Below is a small trained network, with its code and all its weights. Each question gives an input and a class and asks what happens when units are switched off, that is, made to give their printed mean instead of their output.

import numpy as np


def w(rows, s, z=0):
    codes = np.array(rows[::2]) - 128.0
    scale = np.full(codes.shape[1], s)
    scale[-1] = z or s
    return codes * scale


def norm(h):
    return h / np.sqrt((h * h).mean(-1, keepdims=True) + 1e-5)


def f(y):
    return y / 2 * (1 + np.tanh(0.7978845608 * (y + 0.044715 * y**3)))


def log_softmax(a):
    a = a - a.max(-1, keepdims=True)
    return a - np.log(np.exp(a).sum(-1, keepdims=True))


def net(x, mask):
    res = np.array(x, float).reshape(1, 3) / 4 @ E
    u = 0
    for l in range(4):
        y = f(norm(res) @ A[l][:, :-1].T + A[l][:, -1])
        res = res + np.where(mask[u : u + 10], y, B[l][:, -1]) @ B[l][:, :-1]
        u += 10
    return log_softmax(norm(res)[-1] @ U[:, :-1].T + U[:, -1])


A, B = {}, {}
E = w([
[112,180,148,114,73,112,128,123,253,118,103,116],'x0',
[114,156,115,140,75,2,146,124,69,86,128,121],'x1',
[130,203,121,107,229,135,134,118,124,90,110,136],'x2',
],0.012)
A[0] = w([
[131,89,129,127,161,251,126,129,114,146,128,129,207],'0.n0',
[117,151,126,137,124,121,136,130,182,117,124,122,121],'0.n1',
[127,117,136,128,117,121,133,119,91,126,129,118,115],'0.n2',
[113,239,111,116,235,118,129,123,124,103,122,146,224],'0.n3',
[111,122,108,140,146,128,110,134,145,121,133,131,116],'0.n4',
[119,133,113,153,118,157,125,117,157,132,137,118,111],'0.n5',
[118,118,130,126,140,225,132,128,212,136,123,129,98],'0.n6',
[132,182,132,125,94,94,125,132,187,123,127,123,4],'0.n7',
[121,132,113,127,140,112,113,130,98,125,137,137,117],'0.n8',
[107,95,133,131,153,108,142,127,58,126,128,126,109],'0.n9',
],0.017,0.0045)
B[0] = w([
[8,79,127,124,207,44,224,107,202,119,100,150,226],'0.n0',
[140,201,161,12,107,114,161,128,162,114,100,195,171],'0.n1',
[103,176,65,41,230,167,103,138,103,97,166,175,157],'0.n2',
[178,150,205,185,199,118,122,167,145,106,151,34,249],'0.n3',
[109,121,159,61,106,115,179,79,102,113,183,111,129],'0.n4',
[147,93,192,129,98,122,84,142,139,154,114,141,148],'0.n5',
[218,166,129,103,62,225,70,144,55,146,163,127,222],'0.n6',
[44,101,131,136,148,107,188,99,164,134,125,128,185],'0.n7',
[157,115,142,157,72,124,208,81,60,158,50,117,156],'0.n8',
[166,140,104,134,75,180,135,143,82,178,81,108,198],'0.n9',
],0.013,0.018)
A[1] = w([
[201,140,78,169,133,150,69,127,5,113,137,106,37],'1.n0',
[78,93,58,96,53,158,142,52,113,150,112,184,166],'1.n1',
[109,170,113,156,109,26,99,86,211,68,117,119,70],'1.n2',
[152,124,128,160,158,120,76,129,146,134,141,99,11],'1.n3',
[125,175,116,72,111,87,128,177,130,85,131,145,29],'1.n4',
[76,56,159,138,150,136,136,108,25,121,199,120,61],'1.n5',
[111,19,101,171,208,105,103,109,159,131,120,130,39],'1.n6',
[89,113,76,70,102,125,121,132,102,127,108,239,206],'1.n7',
[58,91,126,140,139,100,154,131,138,113,175,83,60],'1.n8',
[83,117,140,133,135,113,160,171,151,84,149,167,58],'1.n9',
],0.015,0.0012)
B[1] = w([
[200,206,25,219,119,125,127,163,107,178,114,150,247],'1.n0',
[88,71,64,125,65,82,25,230,207,125,183,173,246],'1.n1',
[57,51,126,115,174,124,189,115,117,140,126,82,189],'1.n2',
[51,140,90,131,71,127,59,70,81,214,113,223,149],'1.n3',
[124,84,126,129,230,168,144,185,99,164,134,131,155],'1.n4',
[141,198,129,147,157,96,153,144,136,107,103,81,181],'1.n5',
[93,127,111,106,108,63,132,103,134,100,135,59,174],'1.n6',
[108,42,79,125,6,97,105,194,132,107,189,118,223],'1.n7',
[122,145,144,70,23,73,213,92,165,147,89,138,191],'1.n8',
[116,183,21,150,148,109,83,116,106,115,67,84,175],'1.n9',
],0.011,0.013)
A[2] = w([
[169,66,130,112,82,145,73,62,100,121,162,161,7],'2.n0',
[199,198,157,109,180,228,138,84,56,130,106,151,78],'2.n1',
[148,108,116,140,148,123,98,127,86,104,108,142,141],'2.n2',
[176,129,105,103,102,193,76,172,111,161,134,116,115],'2.n3',
[172,132,188,104,162,145,139,133,131,116,121,107,131],'2.n4',
[115,152,145,162,254,114,138,50,154,107,134,153,57],'2.n5',
[148,133,145,131,111,161,124,142,138,157,182,135,172],'2.n6',
[124,145,178,91,148,153,147,61,133,155,80,143,90],'2.n7',
[164,126,176,111,125,207,32,131,172,119,159,149,109],'2.n8',
[150,141,139,99,128,183,192,55,112,155,75,99,141],'2.n9',
],0.017,0.0019)
B[2] = w([
[134,119,137,142,118,156,136,190,132,159,4,30,162],'2.n0',
[178,101,78,129,145,125,61,16,196,185,127,57,198],'2.n1',
[155,95,114,152,90,96,108,181,168,136,156,94,143],'2.n2',
[97,160,177,126,114,130,214,170,87,93,116,214,254],'2.n3',
[87,109,29,115,128,83,104,94,94,130,147,204,197],'2.n4',
[97,140,179,97,56,153,228,223,91,105,104,188,222],'2.n5',
[149,151,99,92,127,144,130,127,106,84,149,120,182],'2.n6',
[143,157,129,162,198,73,171,148,122,110,193,117,161],'2.n7',
[171,158,155,47,142,179,72,142,163,109,168,101,213],'2.n8',
[150,151,168,152,171,98,134,166,151,121,160,116,172],'2.n9',
],0.019,0.012)
A[3] = w([
[117,129,203,111,57,236,118,130,43,79,78,112,155],'3.n0',
[19,25,72,104,118,60,66,10,181,137,130,121,15],'3.n1',
[174,104,144,195,99,148,101,151,53,136,172,248,56],'3.n2',
[197,83,128,222,161,128,54,68,71,148,121,78,2],'3.n3',
[100,120,87,140,85,122,129,127,133,117,99,185,111],'3.n4',
[103,116,133,100,114,161,167,85,202,187,74,59,93],'3.n5',
[91,122,125,89,111,139,167,148,135,71,187,206,98],'3.n6',
[33,59,199,189,163,82,155,167,171,102,148,121,148],'3.n7',
[146,120,69,117,164,144,196,72,138,116,105,140,119],'3.n8',
[165,112,140,79,206,139,59,39,159,109,179,138,59],'3.n9',
],0.016,0.0018)
B[3] = w([
[113,99,193,125,113,175,98,173,179,122,66,119,183],'3.n0',
[95,74,86,131,106,164,48,6,179,183,96,138,215],'3.n1',
[86,73,116,146,178,121,116,177,141,33,214,105,193],'3.n2',
[171,109,114,168,108,144,155,139,140,184,68,77,174],'3.n3',
[121,168,124,141,150,202,116,52,102,133,148,211,191],'3.n4',
[124,152,112,165,135,115,92,169,55,134,169,178,165],'3.n5',
[160,131,138,167,131,128,111,96,103,143,67,71,241],'3.n6',
[98,96,147,101,132,97,148,97,127,110,118,158,255],'3.n7',
[132,155,219,158,93,135,84,126,123,106,133,109,149],'3.n8',
[140,137,130,90,150,121,109,81,99,120,216,147,161],'3.n9',
],0.021,0.015)
U = w([
[36,64,74,102,83,125,60,27,166,191,74,187,233],'0',
[79,152,205,95,177,31,245,145,109,123,83,137,252],'1',
[149,130,199,35,50,243,59,247,176,125,60,139,27],'2',
[218,206,149,13,200,135,79,86,137,144,251,128,51],'3',
[127,135,19,185,96,160,103,251,69,80,188,214,61],'4',
[254,173,84,210,142,118,133,134,115,244,68,44,11],'5',
],0.0097,0.0013)

Each question gives the input, the list of numbers given to net, and the class t.
The units are the neurons (one row each of A and B). Each row of codes is followed by its name. A weight is (code - 128) times the scale printed after its matrix; where a second scale follows, it is the last column's (A, B and U).
mask holds one flag per neuron, layer by layer. A switched-off neuron (its flag False) gives its mean, the last column of its row in B, instead of its output. The means were averaged over made-up inputs and are rounded, as every weight is.
A unit's drop is (log p(t) with every unit on - log p(t) with that unit switched off) / (log p(t) with every unit on - log p(t) with every unit switched off).
The circuit of an input: a set's keep is (log p(t) with only the set's units on - log p(t) with every unit switched off) / (log p(t) with every unit on - log p(t) with every unit switched off). Starting from the 12 units with the biggest drops (on a tie, the unit counted first), units are removed one at a time, each time the one whose removal leaves the highest keep (on an exact tie, the one counted first), for as long as the keep stays at least 0.8.
units of the circuit, in order: the units of the circuit, biggest drop first
top k neurons: the k neurons with the biggest drops, biggest first
k most important neurons of layer l: the k neurons of layer l with the biggest drops, biggest first
drop of u: that unit's drop, to one decimal
input [-6,-7,1], class 1: units of the circuit, in order -> [0.n0]
input [4,0,-3], class 2: top 2 neurons -> [0.n3 0.n0]
input [-4,4,-7], class 4: top 2 neurons -> [0.n3 0.n0]
input [-1,6,-2], class 4: top 2 neurons -> [0.n0 0.n3]
input [1,-7,6], class 3: top 3 neurons -> [0.n6 0.n7 2.n1]
input [1,-3,-4], class 2: top 2 neurons -> [0.n6 0.n3]
input [4,0,-7], class 2: 2 most important neurons of layer 0 -> [0.n0 0.n3]
input [-7,0,5], class 1: top 2 neurons -> [0.n6 0.n0]
input [0,1,-3], class 4: top 2 neurons -> [0.n0 0.n7]
input [-5,1,-1], class 4: 2 most important neurons of layer 0 -> [0.n3 0.n9]
input [3,0,2], class 3: top 2 neurons -> [0.n0 0.n6]
input [-1,1,-6], class 4: top 2 neurons -> [0.n0 0.n7]
input [-8,1,5], class 5: top 2 neurons -> [0.n9 0.n7]
input [-6,4,1], class 5: top neuron -> [2.n1]
input [-2,8,-1], class 4: 2 most important neurons of layer 0 -> [0.n3 0.n0]
input [-3,4,-5], class 4: top 2 neurons -> [0.n3 0.n0]
input [-1,8,-1], class 4: 2 most important neurons of layer 0 -> [0.n0 0.n3]
input [0,5,1], class 5: top 2 neurons -> [0.n0 1.n1]
input [1,-6,6], class 3: top 3 neurons -> [0.n6 0.n7 2.n1]
input [-1,-8,4], class 1: units of the circuit, in order -> [0.n0]
input [-1,7,-7], class 4: drop of 0.n0 -> 4.5
input [-5,-8,4], class 1: drop of 0.n0 -> 2.0
input [-3,6,-2], class 4: drop of 0.n3 -> 5.9
input [7,2,5], class 1: drop of 2.n5 -> 0.0
